Below are the code and all the weights of a small trained network. Each question names an input and a class and asks about switching units off, where a switched-off unit gives its printed mean instead of its output.

import numpy as np


def w(rows, s, z=0):
    codes = np.array(rows[::2]) - 128.0
    scale = np.full(codes.shape[1], s)
    scale[-1] = z or s
    return codes * scale


def f(y):
    return y / 2 * (1 + np.tanh(0.7978845608 * (y + 0.044715 * y**3)))


def log_softmax(a):
    a = a - a.max(-1, keepdims=True)
    return a - np.log(np.exp(a).sum(-1, keepdims=True))


def net(x, mask):
    res = np.array(x, float).reshape(1, 6) / 4 @ E
    y = f(res @ A[0][:, :-1].T + A[0][:, -1])
    res = res + np.where(mask, y, B[0][:, -1]) @ B[0][:, :-1]
    return log_softmax(res[-1] @ U[:, :-1].T + U[:, -1])


A, B = {}, {}
E = w([
[113,135,239],'x0',
[6,110,109],'x1',
[128,128,128],'x2',
[109,238,98],'x3',
[128,128,128],'x4',
[128,128,128],'x5',
],0.016)
A[0] = w([
[120,91,84,195],'n1',
[106,152,228,171],'n2',
[200,148,141,226],'n3',
[143,112,79,218],'n4',
[129,199,119,194],'n5',
[201,145,135,222],'n6',
[157,163,92,122],'n7',
[148,96,122,141],'n8',
[123,134,112,99],'n9',
[150,101,15,255],'n10',
[145,149,158,139],'n11',
[138,29,134,249],'n12',
[120,101,91,179],'n13',
[183,119,99,206],'n14',
[84,82,184,133],'n15',
[129,123,86,152],'n16',
[121,146,100,126],'n17',
[110,255,122,180],'n18',
[112,155,228,186],'n19',
[136,83,138,213],'n20',
[7,101,111,186],'n21',
[168,99,181,187],'n22',
],0.019,0.011)
B[0] = w([
[147,171,167,183],'n1',
[124,45,133,223],'n2',
[127,111,21,228],'n3',
[149,190,129,192],'n4',
[70,141,75,192],'n5',
[137,158,51,227],'n6',
[100,152,107,168],'n7',
[165,141,131,160],'n8',
[115,133,131,132],'n9',
[126,238,171,253],'n10',
[108,115,86,159],'n11',
[240,144,162,239],'n12',
[147,184,184,171],'n13',
[152,187,96,202],'n14',
[138,88,155,193],'n15',
[114,163,143,165],'n16',
[84,151,133,151],'n17',
[4,103,109,229],'n18',
[116,28,78,227],'n19',
[194,122,124,189],'n20',
[107,106,247,244],'n21',
[167,121,100,217],'n22',
],0.014,0.023)
U = w([
[233,160,89,69],'0',
[97,167,59,137],'1',
[233,22,62,212],'2',
[101,31,32,80],'3',
[187,129,231,254],'4',
[47,140,192,113],'5',
[186,2,211,76],'6',
[51,17,169,104],'7',
],0.0098,0.0021)

Each question gives the input, the list of numbers given to net, and the class t.
The units are the neurons (one row each of A and B). Each row of codes is followed by its name. A weight is (code - 128) times the scale printed after its matrix; where a second scale follows, it is the last column's (A, B and U).
mask holds one flag per neuron, in row order. A switched-off neuron (its flag False) gives its mean, the last column of its row in B, instead of its output. The means were averaged over made-up inputs and are rounded, as every weight is.
A unit's drop is (log p(t) with every unit on - log p(t) with that unit switched off) / (log p(t) with every unit on - log p(t) with every unit switched off).
unit that matters most: the unit with the biggest drop
k most important neurons: the k neurons with the biggest drops, biggest first
drop of u: that unit's drop, to one decimal
input [-1,5,-5,0,-3,0], class 4: unit that matters most -> n18
input [0,4,3,-3,8,-5], class 4: 2 most important neurons -> n19; n2
input [1,8,2,-7,-2,-8], class 6: 2 most important neurons -> n10; n15
input [2,1,-5,4,4,-4], class 7: 2 most important neurons -> n3; n6
input [1,-5,-8,8,-6,8], class 3: 2 most important neurons -> n10; n18
input [1,-8,1,4,4,2], class 3: 2 most important neurons -> n10; n3
input [8,0,1,7,0,7], class 3: 2 most important neurons -> n21; n19
input [6,1,6,-4,-5,6], class 6: 2 most important neurons -> n3; n6
input [3,0,7,-2,-4,8], class 2: drop of n21 -> 1.0
input [7,4,-4,-5,-3,-2], class 6: drop of n16 -> 0.0
input [0,8,3,-5,-8,-7], class 4: drop of n19 -> 0.2
